Below is a small trained network, with its code and all its weights. Each question gives an input and a class and asks what happens when units are switched off, that is, made to give their printed mean instead of their output.

import numpy as np


def w(rows, s, z=0):
    codes = np.array(rows[::2]) - 128.0
    scale = np.full(codes.shape[1], s)
    scale[-1] = z or s
    return codes * scale


def f(y):
    return np.maximum(y, 0)


def log_softmax(a):
    a = a - a.max(-1, keepdims=True)
    return a - np.log(np.exp(a).sum(-1, keepdims=True))


def net(x, mask):
    res = np.array(x, float).reshape(1, 2) / 4 @ E
    y = f(res @ A[0][:, :-1].T + A[0][:, -1])
    res = res + np.where(mask, y, B[0][:, -1]) @ B[0][:, :-1]
    return log_softmax(res[-1] @ U[:, :-1].T + U[:, -1])


A, B = {}, {}
E = w([
[108,62,114,135,235,40,248,155,128,167],'x0',
[251,160,83,67,139,89,134,41,10,75],'x1',
],0.013)
A[0] = w([
[157,223,127,85,5,197,53,118,73,90,180],'n1',
[203,226,34,1,119,99,116,67,39,85,113],'n2',
[137,230,89,55,71,167,72,103,150,51,179],'n3',
[121,174,163,168,41,245,33,128,204,166,253],'n4',
[49,111,149,181,200,114,241,192,200,163,172],'n5',
[253,187,10,60,113,46,143,14,13,148,128],'n6',
[193,101,61,42,160,36,210,81,86,148,43],'n7',
],0.0061,0.0049)
B[0] = w([
[171,208,247,132,134,254,22,28,139,60,221],'n1',
[104,70,158,136,157,142,166,103,45,36,226],'n2',
[132,97,185,126,171,206,51,29,79,156,197],'n3',
[42,220,97,46,6,158,17,151,180,208,243],'n4',
[198,167,161,237,233,75,132,254,201,76,236],'n5',
[89,9,112,58,100,133,217,100,41,50,250],'n6',
[91,92,44,27,5,95,213,108,96,197,200],'n7',
],0.0063,0.017)
U = w([
[100,168,132,116,68,160,92,124,158,198,252],'0',
[173,135,169,198,207,99,139,155,150,101,170],'1',
[155,118,181,121,130,174,117,80,78,69,38],'2',
[117,83,9,100,110,79,179,119,95,117,42],'3',
],0.012,0.003)

Each question gives the input, the list of numbers given to net, and the class t.
The units are the neurons (one row each of A and B). Each row of codes is followed by its name. A weight is (code - 128) times the scale printed after its matrix; where a second scale follows, it is the last column's (A, B and U).
mask holds one flag per neuron, in row order. A switched-off neuron (its flag False) gives its mean, the last column of its row in B, instead of its output. The means were averaged over made-up inputs and are rounded, as every weight is.
A unit's drop is (log p(t) with every unit on - log p(t) with that unit switched off) / (log p(t) with every unit on - log p(t) with every unit switched off).
The circuit of an input: a set's keep is (log p(t) with only the set's units on - log p(t) with every unit switched off) / (log p(t) with every unit on - log p(t) with every unit switched off). Starting from all 7 units, units are removed one at a time, each time the one whose removal leaves the highest keep (on an exact tie, the one counted first), for as long as the keep stays at least 0.8.
circuit, biggest first: the units of the circuit, biggest drop first
k most important neurons: the k neurons with the biggest drops, biggest first
drop of u: that unit's drop, to one decimal
input [-8,-1], class 0: circuit, biggest first -> n4
input [1,-7], class 1: 2 most important neurons -> n5; n7
input [-6,0], class 0: 2 most important neurons -> n4; n6
input [2,1], class 3: 2 most important neurons -> n1; n5
input [0,-1], class 0: 3 most important neurons -> n5; n6; n2
input [4,1], class 3: 2 most important neurons -> n1; n7
input [0,-2], class 0: 3 most important neurons -> n2; n6; n5
input [1,6], class 3: 2 most important neurons -> n7; n6
input [3,-8], class 1: drop of n5 -> 0.6
input [-1,-1], class 0: drop of n6 -> 0.1
input [2,2], class 3: drop of n1 -> 0.2
input [1,3], class 3: drop of n1 -> 0.4
